[149 143 145 107] >> 149
[126 116 136 153 124 128] >> 126
[104 106 108 112 116 119] >> 104
[101 111 146 127] >> 101
[148 154 127 149 155] >> 148
[138 126 155 137] >> 138
[105 132 153 133 126] >> 105
[127 140 148 107 155] >> 127
[127 120 139  99] >> 127
---
[[141 148 117 112 132]
 [124 108 100 141 103]
 [127 112 127 132 138]] => 103

[[130 111 133 140]
 [105 119 139 118]] => 140

[[109 129 153 104]
 [145 131 109 148]] => 104

[[148 156 124 132]
 [134 122 135 122]
 [117 126 121 136]] => 122

[[114 132 142 125]
 [108 146 150 156]] => 125

[[125 101 139 121]
 [125 121 122 121]
 [125 136 128 131]] => 121
---
[147 105 143 133 133] ans = 133
[140 114 102 116 109] ans = 109
[123 135 124 107 131] ans = 131
[137 135 105 104 116] ans = 116
[137 125 116 153 121] ans = 121
[100 134 154 103 118] ans = 118
[115 146 115 105 116] ans = 116
[125 127 105 140 146] ans = 146
[133 146 124 126 100] ans = 100
[152 105 125 102 123] ans = 123
---
[[124 126 131 118 103 108 114]
 [131 140 145 127 131 106 117]
 [127 141 138 117 117 117 149]] | 114, 127

[104 129 141 134 105] | 105, 104

[130 146 141 120 104 135 116] | 116, 130

[[104 104 133 107 133 147]
 [125 139 129 154 123 118]] | 147, 125

[131 100 151 120 122] | 122, 131

[150 145 143 147 141] | 141, 150

[[141 131 141 151 124 138 146]
 [109 128 111 107 130 116 108]
 [137 131 138 148 122 134 142]] | 146, 137

[122 148 104 136 143 113] | 113, 122

[148 156 132 123 117] | 117, 148
---
[[135, 134, 120, 154], [146, 113, 128, 154], [124, 98, 128, 123]] Answer: 135
[[123, 142, 132, 122, 118, 111, 138], [104, 132, 128, 134, 115, 135, 122], [149, 125, 128, 122, 139, 120, 134]] Answer: 123
[[115, 130, 134, 123, 124], [134, 124, 122, 136, 136], [104, 139, 146, 115, 140]] Answer: 115
[[139, 126, 126, 145], [146, 155, 143, 148], [123, 136, 121, 142]] Answer: 139
[[119, 131, 152, 135, 148, 99], [123, 142, 125, 133, 117, 140], [125, 125, 154, 123, 146, 105]] Answer: 119
[[114, 113, 138, 127, 135, 116], [110, 139, 119, 105, 155, 106], [109, 108, 133, 147, 109, 107]] Answer: 114
---
[[138 117 141 106 156 126]
 [118 137 134  99 124 127]
 [115 109 150 111 149 115]] Out: 149

[[126 118 146 124]
 [116 131 133 130]
 [154 103 130 141]] Out: 130

[[122 144 102 149 116 153]
 [123 152 102 109 138 119]
 [142 130 109 115 115 129]] Out: 115

[[140 133 122 137 138 127]
 [120 123 136 122 105 136]
 [130 141 120 132 144 118]] Out: 144

[[130 119 122 150 144 141 139]
 [127 126 146 119 118 117 115]
 [132 134 132 124 122 128 130]] Out: 128

[[138 106 123 140 125 123 148]
 [136 116 118 144 132 113 146]
 [134 126 101 103 113 136 134]] Out: 136

[[156 108 141 151 134 120 142]
 [144 106 120 144 107 127 128]
 [155 103 137 153 130 114 142]] Out: 114

[[115 118 135 143 148 121 140]
 [118 110 134 138 143 107 144]
 [116 124 131 146 134 123 132]] Out: 123
---
[[126 134 120 138 126 154]
 [130 131 126 127 130 146]
 [110 129 119 105 110 107]] Answer: 146

[[112 151 129 108 118 124]
 [124 134 128 122 124 123]
 [110 111 143 121 113  98]] Answer: 123

[[128 112 119 124 126]
 [142 113 110 125 107]
 [108 138 141 106 133]] Answer: 107

[[144 154 109 112]
 [131 120 119 143]
 [129 129 123 113]] Answer: 143

[[108 147 153 146 155 155]
 [145 122 114 121 111 113]
 [150 114 113 132 111 114]] Answer: 113

[[126 117 141 141]
 [124 119 142 132]
 [130 135 125 100]] Answer: 132

[[131 127 129 127]
 [152 137 119 141]
 [129 120 127 120]] Answer: 141

[[129 126 122 123 149 136]
 [115 134 120 137 128 130]
 [129 130 139 145 135 120]] Answer: 130
---
[[115 141 149 115 112 149]
 [127 139 154 107 103 134]
 [131 130 121 140 140 126]] >> 115

[[118 152 118 144]
 [112 150 128 142]
 [116 105 145 115]] >> 118

[[128 133 136 135 128 140 123]
 [137 147 133 128 119 154 141]
 [127 140 144 153 115 130 141]] >> 128

[[117 132 118 139 147]
 [104 135 125 117 119]
 [141 138 128 129 101]] >> 117

[[130 131 132 142 131 128]
 [134 155 145 150 136 147]
 [132 141 138 154 133 139]] >> 130

[[133 113 125 150]
 [151 123 116 117]
 [147 135 114 128]] >> 133

[[121 128 132 108]
 [141 133 131 143]
 [135 138 101 137]] >> 121

[[111 143 107 121 151]
 [150 107 105 115 139]
 [133 146 131 148 154]] >> 111
---
[ 99 148 125 112]: 125

[[127 150 135 132 134]
 [115 139 144 134 138]
 [118 123 139 141 137]]: 141

[[126 124 122 140 155 130]
 [112 117 117 127 128 111]
 [126 131 130 125 135 122]]: 135

[151 147 143 140]: 143

[152 128 126 120 143]: 120

[140 104 149 138 108 141 142]: 141
